Below is a small trained network, with its code and all its weights. Each question gives an input and a class and asks what happens when units are switched off, that is, made to give their printed mean instead of their output.

import numpy as np


def w(rows, s, z=0):
    codes = np.array(rows[::2]) - 128.0
    scale = np.full(codes.shape[1], s)
    scale[-1] = z or s
    return codes * scale


def norm(h):
    return h / np.sqrt((h * h).mean(-1, keepdims=True) + 1e-5)


def f(y):
    return np.maximum(y, 0)


def log_softmax(a):
    a = a - a.max(-1, keepdims=True)
    return a - np.log(np.exp(a).sum(-1, keepdims=True))


def net(x, mask):
    res = np.array(x, float).reshape(1, 8) / 4 @ E
    u = 0
    for l in range(2):
        y = f(norm(res) @ A[l][:, :-1].T + A[l][:, -1])
        res = res + np.where(mask[u : u + 3], y, B[l][:, -1]) @ B[l][:, :-1]
        u += 3
    return log_softmax(norm(res)[-1] @ U[:, :-1].T + U[:, -1])


A, B = {}, {}
E = w([
[106,103,174,131,120,114,105,107],'x0',
[76,152,105,182,65,210,81,161],'x1',
[144,155,104,125,131,134,142,129],'x2',
[114,104,77,165,253,145,103,132],'x3',
[87,226,145,148,166,154,175,91],'x4',
[70,70,126,143,105,155,220,91],'x5',
[150,128,110,129,120,134,125,116],'x6',
[14,123,128,6,178,180,143,233],'x7',
],0.0053)
A[0] = w([
[185,249,210,86,147,112,13,175,2],'0.n1',
[64,154,199,97,90,58,105,75,174],'0.n2',
[142,216,174,86,2,74,152,178,61],'0.n3',
],0.0068,0.0026)
B[0] = w([
[247,61,188,131,83,236,219,163,245],'0.n1',
[132,197,63,84,178,148,88,96,225],'0.n2',
[46,70,20,210,255,87,111,141,252],'0.n3',
],0.0078,0.0038)
A[1] = w([
[41,104,163,155,93,126,237,79,4],'1.n1',
[113,253,145,129,178,166,151,86,117],'1.n2',
[91,149,86,183,41,243,57,142,165],'1.n3',
],0.0066,0.0018)
B[1] = w([
[236,110,122,121,106,207,176,167,176],'1.n1',
[79,119,172,162,132,167,36,54,217],'1.n2',
[127,129,169,2,166,56,138,146,253],'1.n3',
],0.0097,0.005)
U = w([
[241,81,208,143,42,254,231,199,65],'0',
[82,102,50,195,198,108,37,163,139],'1',
[157,94,125,110,131,157,91,121,141],'2',
[125,82,158,153,103,173,21,126,159],'3',
[164,153,201,73,116,94,130,121,101],'4',
[171,107,106,93,123,147,61,103,4],'5',
[113,179,208,154,63,69,147,161,252],'6',
],0.0064,0.0024)

Each question gives the input, the list of numbers given to net, and the class t.
The units are the neurons (one row each of A and B). Each row of codes is followed by its name. A weight is (code - 128) times the scale printed after its matrix; where a second scale follows, it is the last column's (A, B and U).
mask holds one flag per neuron, layer by layer. A switched-off neuron (its flag False) gives its mean, the last column of its row in B, instead of its output. The means were averaged over made-up inputs and are rounded, as every weight is.
A unit's drop is (log p(t) with every unit on - log p(t) with that unit switched off) / (log p(t) with every unit on - log p(t) with every unit switched off).
The circuit of an input: a set's keep is (log p(t) with only the set's units on - log p(t) with every unit switched off) / (log p(t) with every unit on - log p(t) with every unit switched off). Starting from all 6 units, units are removed one at a time, each time the one whose removal leaves the highest keep (on an exact tie, the one counted first), for as long as the keep stays at least 0.8.
circuit, biggest first: the units of the circuit, biggest drop first
k most important neurons: the k neurons with the biggest drops, biggest first
k most important neurons of layer l: the k neurons of layer l with the biggest drops, biggest first
input [-3,-3,-6,-1,2,7,-6,-4], class 0: circuit, biggest first => (1.n1)
input [-6,3,-1,-8,5,-6,-3,-2], class 1: 2 most important neurons of layer 0 => (0.n3 0.n2)
input [5,3,-8,-7,-7,0,6,-4], class 1: circuit, biggest first => (0.n3 0.n1)
input [-7,7,-1,3,-1,6,-1,4], class 4: circuit, biggest first => (1.n3 0.n3)
input [-3,-1,-6,-6,5,5,-2,-3], class 1: 2 most important neurons => (0.n3 0.n2)
input [1,0,2,3,-4,8,0,1], class 0: circuit, biggest first => (1.n1 0.n3)
input [1,3,0,8,3,-8,7,7], class 0: 3 most important neurons => (0.n1 0.n3 0.n2)
input [4,-2,5,4,8,1,-1,3], class 3: 3 most important neurons => (1.n2 0.n3 1.n3)
input [-1,6,-7,2,6,-7,-7,7], class 0: 3 most important neurons => (0.n1 0.n3 0.n2)
input [4,5,7,-7,-2,6,7,0], class 1: 2 most important neurons => (0.n3 0.n1)
input [7,-2,3,6,-7,-8,1,-7], class 0: circuit, biggest first => (0.n1 0.n3 1.n2)
input [6,-2,-7,2,-3,7,-1,6], class 0: 2 most important neurons => (1.n1 0.n3)
input [-5,8,4,-2,-3,-1,-6,-4], class 4: 2 most important neurons => (1.n3 1.n2)
input [2,8,0,-3,6,5,-6,-2], class 4: most important neuron of layer 0 => (0.n1)
input [7,7,-7,-8,2,-4,8,-4], class 1: 2 most important neurons of layer 0 => (0.n3 0.n2)
input [-3,8,5,2,-2,1,1,6], class 4: 2 most important neurons => (1.n3 0.n3)
input [-2,-5,-2,-8,-5,7,-4,-4], class 1: 2 most important neurons of layer 0 => (0.n3 0.n1)
input [-8,-3,-5,-8,-4,-7,2,7], class 1: 3 most important neurons => (0.n3 1.n1 1.n3)
input [6,-4,-3,5,7,8,4,-5], class 0: 2 most important neurons of layer 1 => (1.n1 1.n3)
input [5,1,4,1,6,2,-5,-1], class 3: circuit, biggest first => (1.n2)
input [-5,-7,4,0,-7,-8,-2,-7], class 0: 2 most important neurons of layer 1 => (1.n3 1.n2)
